Below is a small trained network, with its code and all its weights. Each question gives an input and a class and asks what happens when units are switched off, that is, made to give their printed mean instead of their output.

import numpy as np


def w(rows, s, z=0):
    codes = np.array(rows[::2]) - 128.0
    scale = np.full(codes.shape[1], s)
    scale[-1] = z or s
    return codes * scale


def f(y):
    return y / 2 * (1 + np.tanh(0.7978845608 * (y + 0.044715 * y**3)))


def log_softmax(a):
    a = a - a.max(-1, keepdims=True)
    return a - np.log(np.exp(a).sum(-1, keepdims=True))


def net(x, mask):
    res = np.array(x, float).reshape(1, 7) / 4 @ E
    y = f(res @ A[0][:, :-1].T + A[0][:, -1])
    res = res + np.where(mask, y, B[0][:, -1]) @ B[0][:, :-1]
    return log_softmax(res[-1] @ U[:, :-1].T + U[:, -1])


A, B = {}, {}
E = w([
[96,29,121,162,111,16,234,40,192,140,73],'x0',
[177,127,176,81,184,2,159,120,21,212,34],'x1',
[179,118,83,185,12,94,57,115,144,202,14],'x2',
[122,245,176,135,124,128,134,138,125,184,131],'x3',
[144,71,165,108,112,137,175,108,114,96,162],'x4',
[186,130,50,63,77,139,143,208,107,65,29],'x5',
[104,77,171,40,89,182,224,116,45,61,117],'x6',
],0.0051)
A[0] = w([
[164,181,87,204,107,101,4,149,171,214,101,183],'N1',
[138,100,120,91,137,133,144,172,113,75,92,191],'N2',
[196,161,100,85,122,70,129,173,99,156,38,188],'N3',
[147,179,128,84,126,239,74,230,95,71,191,163],'N4',
[185,80,160,129,103,65,139,99,62,155,64,223],'N5',
[84,113,190,122,178,108,157,99,114,151,190,173],'N6',
[198,120,115,210,142,81,45,146,160,190,114,179],'N7',
[105,74,54,91,100,166,146,142,131,38,110,126],'N8',
[94,74,162,102,196,137,134,111,114,112,194,253],'N9',
[254,110,91,100,166,94,91,198,78,145,54,162],'N10',
[144,103,100,92,64,96,198,129,136,85,110,155],'N11',
],0.0063,0.0051)
B[0] = w([
[150,76,97,129,130,149,121,51,190,129,254,255],'N1',
[158,96,95,136,153,171,142,97,154,148,172,182],'N2',
[183,112,173,72,152,184,197,116,82,123,136,217],'N3',
[181,64,131,56,204,176,206,109,124,119,175,236],'N4',
[144,160,159,91,185,133,156,112,118,165,135,236],'N5',
[82,162,168,119,152,98,165,140,132,141,116,188],'N6',
[114,111,109,123,155,122,113,75,168,121,188,222],'N7',
[120,102,81,177,91,139,93,92,181,118,170,180],'N8',
[108,132,145,112,165,112,180,116,146,152,133,226],'N9',
[197,96,160,89,154,201,172,140,109,111,150,209],'N10',
[169,77,90,135,124,167,137,113,154,99,135,181],'N11',
],0.0095,0.0071)
U = w([
[90,140,143,142,47,126,70,161,67,94,95,46],'0',
[155,212,155,113,107,162,111,144,62,195,33,37],'1',
[18,197,183,123,157,57,163,142,118,168,103,187],'2',
[199,91,130,44,175,184,191,120,128,123,159,193],'3',
[94,111,54,195,115,121,74,100,201,135,178,131],'4',
[140,160,102,177,96,93,6,255,38,100,90,18],'5',
[136,172,100,159,84,73,17,187,32,71,76,1],'6',
[103,104,52,210,34,166,94,155,156,75,61,119],'7',
],0.0069,0.0032)

Each question gives the input, the list of numbers given to net, and the class t.
The units are the neurons (one row each of A and B). Each row of codes is followed by its name. A weight is (code - 128) times the scale printed after its matrix; where a second scale follows, it is the last column's (A, B and U).
mask holds one flag per neuron, in row order. A switched-off neuron (its flag False) gives its mean, the last column of its row in B, instead of its output. The means were averaged over made-up inputs and are rounded, as every weight is.
A unit's drop is (log p(t) with every unit on - log p(t) with that unit switched off) / (log p(t) with every unit on - log p(t) with every unit switched off).
The circuit of an input: a set's keep is (log p(t) with only the set's units on - log p(t) with every unit switched off) / (log p(t) with every unit on - log p(t) with every unit switched off). Starting from all 11 units, units are removed one at a time, each time the one whose removal leaves the highest keep (on an exact tie, the one counted first), for as long as the keep stays at least 0.8.
units of the circuit, in order: the units of the circuit, biggest drop first
most important unit: the unit with the biggest drop
k most important neurons: the k neurons with the biggest drops, biggest first
drop when u is switched off: that unit's drop, to one decimal
input [0,-7,-3,-3,-3,-3,-2], class 4: units of the circuit, in order -> (N3)
input [-5,-4,2,4,-7,-5,-2], class 4: units of the circuit, in order -> (N3 N10)
input [-1,6,1,8,-2,-3,7], class 1: units of the circuit, in order -> (N1 N4)
input [7,-4,6,-3,7,1,4], class 4: units of the circuit, in order -> (N8 N4)
input [-7,-5,7,-2,7,-3,-2], class 4: 4 most important neurons -> (N3 N10 N5 N1)
input [-4,-7,7,0,2,-3,1], class 4: units of the circuit, in order -> (N3 N10)
input [7,-3,-8,3,-8,5,3], class 2: 3 most important neurons -> (N1 N4 N10)
input [-4,3,3,-3,-6,-6,-1], class 4: 2 most important neurons -> (N4 N1)
input [8,8,-7,-8,-2,-4,6], class 2: 2 most important neurons -> (N6 N4)
input [5,-5,6,-8,-1,8,-4], class 4: 4 most important neurons -> (N8 N4 N1 N7)
input [2,-4,-8,-5,-7,-3,-4], class 2: drop when N1 is switched off -> 0.2
input [5,-8,0,-3,-2,-6,6], class 7: drop when N4 is switched off -> 0.2
input [4,-7,-2,-2,-6,3,5], class 7: drop when N1 is switched off -> 0.2
input [-6,4,-8,3,8,-7,1], class 2: most important unit -> N6
